Here is a tiny trained network, its code and every weight. The questions are about switching its units off for an input and a target symbol, where a switched-off unit gives its printed mean instead of its output.

import numpy as np


def w(rows, s, z=0):
    codes = np.array(rows[::2]) - 128.0
    scale = np.full(codes.shape[1], s)
    scale[-1] = z or s
    return codes * scale


def norm(h):
    return h / np.sqrt((h * h).mean(-1, keepdims=True) + 1e-5)


def f(y):
    return y / 2 * (1 + np.tanh(0.7978845608 * (y + 0.044715 * y**3)))


def softmax(a):
    e = np.exp(a - a.max(-1, keepdims=True))
    return e / e.sum(-1, keepdims=True)


def log_softmax(a):
    a = a - a.max(-1, keepdims=True)
    return a - np.log(np.exp(a).sum(-1, keepdims=True))


def net(x, mask):
    ids = ['αβγδζηθλπτψ'.index(c) for c in x.split()]
    T = len(ids)
    res = E[ids] + P[:T]
    r = norm(res)
    for j in range(2):
        rows = slice(2 * j, 2 * j + 2)
        q, k, v = (r @ M[0][rows].T for M in (Q, K, V))
        z = softmax(np.where(np.tri(T) > 0, q @ k.T / 2**0.5, -1e9)) @ v
        o = O[0][rows]
        res = res + np.where(mask[j], z, o[:, -1]) @ o[:, :-1]
    y = f(norm(res) @ A[0][:, :-1].T + A[0][:, -1])
    res = res + np.where(mask[2:6], y, B[0][:, -1]) @ B[0][:, :-1]
    return log_softmax(norm(res)[-1] @ U[:, :-1].T + U[:, -1])


Q, K, V, O, A, B = {}, {}, {}, {}, {}, {}
E = w([
[78,97,133,80,89,154,160],'α',
[130,91,184,168,81,200,138],'β',
[127,68,135,86,120,176,108],'γ',
[143,90,207,181,151,220,127],'δ',
[148,108,108,61,166,154,222],'ζ',
[125,62,114,64,77,128,117],'η',
[156,209,99,57,150,177,95],'θ',
[2,119,62,135,141,193,55],'λ',
[165,105,175,139,81,158,106],'π',
[150,57,57,161,158,150,137],'τ',
[186,54,140,105,117,142,75],'ψ',
],0.0053)
P = w([
[111,105,104,42,7,238,120],'0',
[103,134,155,89,77,205,138],'1',
[95,150,196,120,140,183,135],'2',
[96,163,202,128,186,156,130],'3',
[96,159,212,163,231,109,116],'4',
[84,181,193,194,238,126,121],'5',
],0.0021)
Q[0] = w([
[132,134,143,89,120,128,174],'h1',
[130,180,47,150,114,2,178],'h1',
[147,240,67,113,74,15,122],'h2',
[163,87,193,64,128,175,160],'h2',
],0.007)
K[0] = w([
[177,153,135,119,111,145,131],'h1',
[157,33,192,92,42,177,181],'h1',
[117,80,212,100,3,235,102],'h2',
[149,173,135,123,192,127,170],'h2',
],0.0068)
V[0] = w([
[234,164,111,96,144,143,167],'h1',
[164,69,186,145,115,81,178],'h1',
[151,127,172,54,147,108,219],'h2',
[145,40,1,194,152,171,178],'h2',
],0.005)
O[0] = w([
[254,197,130,79,194,128,125,134],'h1',
[215,74,122,165,83,110,158,77],'h1',
[132,158,7,158,107,203,191,139],'h2',
[149,58,197,96,205,89,233,253],'h2',
],0.0057,0.0034)
A[0] = w([
[249,113,108,65,172,40,19,42],'n1',
[230,108,80,126,150,239,177,126],'n2',
[121,237,120,84,113,174,4,212],'n3',
[147,125,106,120,26,119,99,4],'n4',
],0.0037,0.0011)
B[0] = w([
[51,121,35,182,186,124,69,148],'n1',
[83,165,55,158,168,215,179,250],'n2',
[145,197,255,51,207,166,146,242],'n3',
[200,124,124,35,4,63,155,112],'n4',
],0.004,0.0022)
U = w([
[72,127,80,115,64,111,160,76],'α',
[156,112,172,209,52,144,138,58],'β',
[111,64,161,31,142,235,163,254],'γ',
[152,109,178,232,164,171,102,172],'δ',
[156,162,15,190,131,168,218,115],'ζ',
[150,106,83,51,43,72,132,100],'η',
[147,228,166,72,186,140,79,91],'θ',
[2,100,153,166,130,76,59,128],'λ',
[234,164,184,119,19,125,105,82],'π',
[192,57,187,118,194,25,202,101],'τ',
[206,41,38,129,142,131,7,93],'ψ',
],0.005,0.0054)

Each question gives the input, a string of symbols that net reads in full, and the target symbol t.
The units are the heads (2 rows each of Q, K, V and O) and the neurons (one row each of A and B). Each row of codes is followed by its name. A weight is (code - 128) times the scale printed after its matrix; where a second scale follows, it is the last column's (O, A, B and U).
mask holds one flag per unit, heads first, then neurons. A switched-off unit (its flag False) gives its mean, the last column of its rows in O or B, instead of its output. The means were averaged over made-up inputs and are rounded, as every weight is.
A unit's drop is (log p(t) with every unit on - log p(t) with that unit switched off) / (log p(t) with every unit on - log p(t) with every unit switched off).
The circuit of an input: a set's keep is (log p(t) with only the set's units on - log p(t) with every unit switched off) / (log p(t) with every unit on - log p(t) with every unit switched off). Starting from all 6 units, units are removed one at a time, each time the one whose removal leaves the highest keep (on an exact tie, the one counted first), for as long as the keep stays at least 0.8.
units of the circuit, in order: the units of the circuit, biggest drop first
most important unit: the unit with the biggest drop
which heads matter: for each layer, one digit per head in row order, 1 if its drop is at least 0.15 and else 0, layers parted by /
drop of u: that unit's drop, to one decimal
input α π θ γ, target θ: which heads matter : 11
input τ α ζ π, target ζ: units of the circuit, in order : [h2]
input ζ π β δ θ α, target θ: units of the circuit, in order : [h2; h1; n3]
input θ γ ψ ψ η, target θ: units of the circuit, in order : [h2; h1]
input ψ π ψ ζ η, target ζ: which heads matter : 01
input β τ ζ η π γ, target ζ: which heads matter : 01
input θ ζ γ ψ β ζ, target ζ: which heads matter : 01
input α π β θ η, target θ: drop of h1 : 0.2
input ψ δ α β π, target π: drop of n4 : 0.2
input α ψ α η π, target π: drop of h2 : 0.8
input τ ψ π π, target τ: which heads matter : 01
input β τ τ α δ π, target τ: which heads matter : 01
input λ α λ π, target λ: which heads matter : 10
input ψ θ α π θ α, target θ: most important unit : h2
input τ π γ γ, target τ: which heads matter : 01
